Input:
[[-61 -29 -16  75]
 [ -5  26 -15  39]]
Output: 26

Input:
[[-24 -22 -23 -16 -27  11 -26]
 [ 53  47  50  50  51 -46  51]
 [ 74  72  73  61  73 -58  72]]
Output: 51

Input:
[[  8  14  38 -17 -39]
 [  1   2   1   1 -12]
 [ -1  13  29 -61 -20]]
Output: 1

Input:
[[-60   7  65  61  52   1 -30]
 [ 43 -35 -82   6 -82  61  10]]
Output: -82

Input:
[[-53  54  21  81 -45 -42]
 [-21 -52 -64 -43   3  19]]
Output: -43

Input:
[[ 74  61  23  30  73  49]
 [-41 -78 -80 -58 -31 -56]
 [ 16 -52 -52 -15  13  13]]
Output: -58
---
array([ 14.187,  12.552,  14.333,  16.091, -10.967]) -> 14.187
array([-0.16,  0.04, -0.07,  0.12]) -> -0.16
array([  0.997,   9.016,   9.560,   5.270, -15.190,  10.431]) -> 0.997
array([ 0.01,  0.20, -0.01, -0.11,  0.00, -0.11, -0.08]) -> 0.01
array([-126.294,  161.819,  -12.271,  165.405, -172.377, -154.793]) -> -126.294
array([ 0.15, -0.16,  0.13,  0.10,  0.14]) -> 0.15
array([ 100.945,   38.578,  115.771,   74.805, -130.532]) -> 100.945
array([ 0.438,  1.173, -1.559, -1.490,  1.049]) -> 0.438
array([-1.9,  0.9, -0.7,  0.6,  1.7]) -> -1.9
array([-0.11,  0.06,  0.05,  0.06,  0.13]) -> -0.11
---
[[  5 -20   7  36  72 -43]
 [ 30  48  42 -22 -54  68]]: 42

[-55  65 -32 -22 -70  -2  33]: -32

[[  5  -3   3  -2  10   1]
 [-72  75 -46 -29 -71 -25]]: -46

[ 14  -4  61 -53  43]: 61

[[-51  63  77 -72  74  73 -58]
 [ 41  -6 -78 -78 -73 -77  25]]: -78

[ 35  29  58  60  34  31 -57]: 58

[  0  13 -83 -10 -60  39]: -83

[[-22 -15  31 -80  32 -10  26]
 [  8 -70 -22   3  20  -7 -41]]: -22

[[  2  -3  -8  -8 -65   7]
 [ 14   0  -4  -4 -36  -3]
 [ -3  -1  -2   5 -14  12]]: -2

[[  0  22  61  12  20]
 [  0  73  72  35  36]
 [-22  17  61  12  19]]: 61
---
[-45  43  70  65  45] out 70, 65

[ 13 -22  81  38  18  -3  -8] out 81, 38

[ 58  79 -72 -50  66 -62] out 79, 66

[-71 -49  70 -64  15 -61  64] out 70, 64

[-57  61 -52 -18  50 -25] out 61, 50

[[  7 -51   3   5   0  23  40]
 [-33 -50  30  37 -17  36  38]
 [-29  83 -55 -37  10  -7  -7]] out 83, 40

[[-36 -49  47  31  32  -4]
 [  8  15   1 -34 -34  30]
 [-76 -81  78 -13 -13  48]] out 78, 48

[-38 -73 -58  55   9  83] out 83, 55
---
array([ 0.019, -0.110,  0.152,  0.089,  0.060])	0.019, 0.060

array([ 0.020,  0.105,  0.087, -0.021, -0.071,  0.051, -0.175])	0.020, -0.175

array([[-1.0,  0.2,  0.2,  0.9],
       [-1.6,  0.0, -0.7,  0.6],
       [-0.5,  1.5, -2.1, -2.2]])	-1.0, -2.2

array([-157.0,   25.8,   56.6,  133.1])	-157.0, 133.1

array([   8.668,  183.438,  188.646,  102.069, -134.237])	8.668, -134.237

array([[-0.79, -1.75, -1.03, -1.09, -0.17,  1.71, -1.63],
       [ 0.11,  0.60,  0.45, -0.04, -1.22,  0.66,  0.80],
       [ 1.63,  0.30,  0.11,  0.92, -0.64,  0.21,  1.96]])	-0.79, 1.96
---
[[-131.405 -149.174  -28.171  -92.956   11.254]
 [ 149.744   21.700  -29.825  106.024  169.537]] value -29.825

[  58.738 -102.561  113.425  131.764  -27.976] value 113.425

[[ 0.03 -0.05  0.13  0.11 -0.14]
 [-0.14 -0.01 -0.09 -0.02  0.13]] value -0.09

[[-0.101  0.039  0.063 -0.126  0.046]
 [-0.040  0.120  0.070 -0.038 -0.018]
 [ 0.029 -0.041  0.000  0.094 -0.009]] value 0.000

[ 11.236  -7.084  -5.968 -11.233  -2.527] value -5.968

[-11.05 -12.84   6.53  11.76   1.18] value 6.53

[ 0.148  0.117 -0.162 -0.100 -0.077] value -0.162

[[-0.204  0.193 -0.152 -0.010 -0.213]
 [-0.195  0.174 -0.146 -0.014 -0.203]
 [-0.063 -0.095 -0.067 -0.078 -0.062]] value -0.067
---
[-46  34  36  24  71 -23] ==> 36
[  1 -27  59 -83   0 -31] ==> 59
[ 26  12 -80 -67   6  18] ==> -80
[-85   3 -21 -32   1  41] ==> -21
[ 71 -75  33  45 -80  24] ==> 33
[-9  7 70 55 21 37] ==> 70
[ 42 -72 -20 -18  29 -41] ==> -20
[  5  13 -19  -1 -16  72] ==> -19
[ 75  43 -18  49 -75  -3] ==> -18
[ 14  22  25 -73 -30 -60] ==> 25
---
array([ 114.6,  -73.5,  160.5, -154.0,   96.6]) --> 160.5
array([-0.472, -0.082, -0.861,  1.087, -1.251]) --> -0.861
array([-1.283,  0.742, -0.217,  0.653,  1.090]) --> -0.217
array([ -52.791, -163.394, -116.012,  147.918,  132.010]) --> -116.012
array([ -58.37, -129.53,   68.31,  121.49,  -48.20]) --> 68.31
array([ 0.06,  1.50, -0.98,  1.65,  0.98]) --> -0.98
array([ -0.689,   1.981,   6.040, -10.074,  15.938]) --> 6.040
array([ -82.31,  160.87,   96.09,  -99.57, -125.56]) --> 96.09
array([-0.04,  0.02,  0.11, -0.12, -0.05]) --> 0.11
---
[79 21 87 83 50  8] 79, 8

[3688 4226 3144 6177 7915 5158 7850] 3688, 7850

[532 790 117 606] 532, 606

[[0 7 5 0 1 1 1]
 [0 1 4 2 3 7 4]] 0, 4

[6529 5268 7675 2607 8514 6605 5150] 6529, 5150

[987 759 104 204] 987, 204
---
[[-0.129 -0.078 -0.165  0.104]
 [-0.168  0.147  0.116 -0.066]]
-0.165

[[ 10.65  23.29 -10.96 -15.82  22.26  -6.83  -4.46]
 [  9.07   9.30   9.66   8.30  -0.89   8.46   3.94]
 [ 11.40   1.58   2.92   9.54   1.82   7.14   9.59]]
9.66

[[-1.141 -1.026 -0.955  1.697 -1.402  0.320]
 [-0.134  0.101  0.043 -1.702 -0.024  0.092]]
-0.955

[[-12.60  14.37   9.08  -1.04   2.07]
 [ -0.93   5.49   7.70  -6.35  13.32]
 [ -1.96  -3.06   2.67  -1.25  11.15]]
7.70

[[-1.701 -0.269 -1.806  1.426]
 [-1.081 -2.055  1.117  1.560]
 [-2.098 -1.641  0.293  1.002]]
1.117

[[  -5.9  186.1 -180.4   71.0   40.6  112.5]
 [  78.8  117.9  -89.9   92.0   20.6  112.5]
 [  70.8  117.9  -89.9   71.0   20.6  112.5]]
-89.9
---
(-10.9, 12.4, 9.7, -5.1, -3.4, -1.7, 14.6) >> 9.7
(0.000, 0.003, 0.136, -0.164) >> 0.136
(-117.01, 109.84, -47.03, -70.55, -56.23, -44.11, -13.93) >> -47.03
(-0.190, -0.182, 0.204, 0.035, -0.037, 0.067, 0.158) >> 0.204
(132.7, -122.1, 121.4, 100.0, 9.0, 28.1) >> 121.4
(-12.10, 1.19, -117.67, -97.96, -141.35, -100.24, 126.79) >> -117.67
(-0.137, -0.056, -0.197, -0.047, 0.108, 0.009, 0.084) >> -0.197
